Here is a tiny trained network, its code and every weight. The questions are about switching its units off for an input and a class, where a switched-off unit gives its printed mean instead of its output.

import numpy as np


def w(rows, s, z=0):
    codes = np.array(rows[::2]) - 128.0
    scale = np.full(codes.shape[1], s)
    scale[-1] = z or s
    return codes * scale


def norm(h):
    return h / np.sqrt((h * h).mean(-1, keepdims=True) + 1e-5)


def f(y):
    return np.maximum(y, 0)


def log_softmax(a):
    a = a - a.max(-1, keepdims=True)
    return a - np.log(np.exp(a).sum(-1, keepdims=True))


def net(x, mask):
    res = np.array(x, float).reshape(1, 6) / 4 @ E
    u = 0
    for l in range(3):
        y = f(norm(res) @ A[l][:, :-1].T + A[l][:, -1])
        res = res + np.where(mask[u : u + 10], y, B[l][:, -1]) @ B[l][:, :-1]
        u += 10
    return log_softmax(norm(res)[-1] @ U[:, :-1].T + U[:, -1])


A, B = {}, {}
E = w([
[89,72,154],'x0',
[146,149,144],'x1',
[140,142,107],'x2',
[21,213,253],'x3',
[120,119,148],'x4',
[150,155,153],'x5',
],0.0073)
A[0] = w([
[127,121,162,140],'0.n0',
[191,205,137,255],'0.n1',
[107,171,252,37],'0.n2',
[100,175,165,202],'0.n3',
[107,46,200,40],'0.n4',
[110,141,143,88],'0.n5',
[120,112,141,55],'0.n6',
[114,150,156,115],'0.n7',
[190,130,179,146],'0.n8',
[7,142,149,127],'0.n9',
],0.013,0.0023)
B[0] = w([
[171,161,73,154],'0.n0',
[158,67,222,213],'0.n1',
[101,167,66,254],'0.n2',
[185,111,197,216],'0.n3',
[170,38,158,170],'0.n4',
[178,173,93,153],'0.n5',
[48,101,253,132],'0.n6',
[171,154,59,171],'0.n7',
[139,96,119,158],'0.n8',
[172,138,151,232],'0.n9',
],0.0064,0.0079)
A[1] = w([
[122,110,176,211],'1.n0',
[93,134,172,167],'1.n1',
[85,115,191,227],'1.n2',
[26,175,114,93],'1.n3',
[198,145,172,189],'1.n4',
[142,97,139,230],'1.n5',
[143,153,169,63],'1.n6',
[221,119,130,255],'1.n7',
[211,4,91,21],'1.n8',
[95,163,175,185],'1.n9',
],0.015,0.00093)
B[1] = w([
[139,113,75,158],'1.n0',
[254,182,110,151],'1.n1',
[99,187,70,157],'1.n2',
[185,160,163,136],'1.n3',
[57,42,105,208],'1.n4',
[77,183,119,158],'1.n5',
[128,138,97,170],'1.n6',
[90,132,71,217],'1.n7',
[145,196,134,252],'1.n8',
[158,116,23,168],'1.n9',
],0.0079,0.013)
A[2] = w([
[196,137,37,104],'2.n0',
[254,145,251,105],'2.n1',
[13,84,158,169],'2.n2',
[165,165,188,154],'2.n3',
[7,179,75,214],'2.n4',
[222,148,25,58],'2.n5',
[194,240,112,2],'2.n6',
[173,135,90,217],'2.n7',
[116,143,40,104],'2.n8',
[19,128,69,116],'2.n9',
],0.0075,0.00056)
B[2] = w([
[109,115,168,235],'2.n0',
[100,99,185,130],'2.n1',
[202,154,100,133],'2.n2',
[185,97,115,132],'2.n3',
[146,1,102,190],'2.n4',
[129,105,149,254],'2.n5',
[92,64,164,207],'2.n6',
[99,63,54,183],'2.n7',
[122,56,102,222],'2.n8',
[50,31,225,172],'2.n9',
],0.0064,0.0099)
U = w([
[254,200,82,252],'0',
[81,104,180,223],'1',
[113,63,202,92],'2',
[183,56,195,59],'3',
[45,158,106,38],'4',
[17,100,226,37],'5',
],0.0086,0.0027)

Each question gives the input, the list of numbers given to net, and the class t.
The units are the neurons (one row each of A and B). Each row of codes is followed by its name. A weight is (code - 128) times the scale printed after its matrix; where a second scale follows, it is the last column's (A, B and U).
mask holds one flag per neuron, layer by layer. A switched-off neuron (its flag False) gives its mean, the last column of its row in B, instead of its output. The means were averaged over made-up inputs and are rounded, as every weight is.
A unit's drop is (log p(t) with every unit on - log p(t) with that unit switched off) / (log p(t) with every unit on - log p(t) with every unit switched off).
The circuit of an input: a set's keep is (log p(t) with only the set's units on - log p(t) with every unit switched off) / (log p(t) with every unit on - log p(t) with every unit switched off). Starting from the 12 units with the biggest drops (on a tie, the unit counted first), units are removed one at a time, each time the one whose removal leaves the highest keep (on an exact tie, the one counted first), for as long as the keep stays at least 0.8.
units of the circuit, in order: the units of the circuit, biggest drop first
top k neurons: the k neurons with the biggest drops, biggest first
top k neurons in layer l: the k neurons of layer l with the biggest drops, biggest first
drop of u: that unit's drop, to one decimal
input [-1,-6,-1,8,2,3], class 0: units of the circuit, in order : 1.n1, 1.n9, 1.n3
input [6,3,5,7,-4,3], class 0: top 2 neurons : 1.n1, 0.n2
input [-2,-3,4,8,-4,-5], class 0: units of the circuit, in order : 1.n3, 1.n9, 1.n1
input [-2,5,5,6,2,-1], class 0: units of the circuit, in order : 1.n1, 1.n9
input [-6,5,1,7,1,-6], class 0: units of the circuit, in order : 1.n1, 1.n9
input [-2,8,5,0,-6,-2], class 5: top neuron in layer 2 : 2.n9
input [-7,4,5,4,6,2], class 2: top 2 neurons : 1.n8, 1.n4
input [1,-4,6,7,2,5], class 0: top 4 neurons : 1.n1, 0.n2, 2.n9, 1.n7
input [-5,0,-3,7,5,0], class 0: top 2 neurons : 1.n1, 0.n2
input [-4,5,-8,8,6,-4], class 0: top 3 neurons in layer 1 : 1.n1, 1.n9, 1.n7
input [-6,7,6,-4,6,-1], class 5: top 4 neurons in layer 1 : 1.n4, 1.n1, 1.n7, 1.n9
input [6,7,2,7,0,-1], class 0: top 2 neurons in layer 0 : 0.n2, 0.n1
input [-6,0,0,6,5,-6], class 0: top 3 neurons in layer 0 : 0.n2, 0.n4, 0.n8
input [-6,-2,3,8,5,6], class 0: top neuron in layer 1 : 1.n9
input [-8,4,6,-3,-2,7], class 2: drop of 1.n1 : 0.1
input [-7,-3,0,5,-2,5], class 2: drop of 1.n9 : -0.1
input [-5,-2,3,5,5,7], class 3: drop of 0.n2 : -0.1
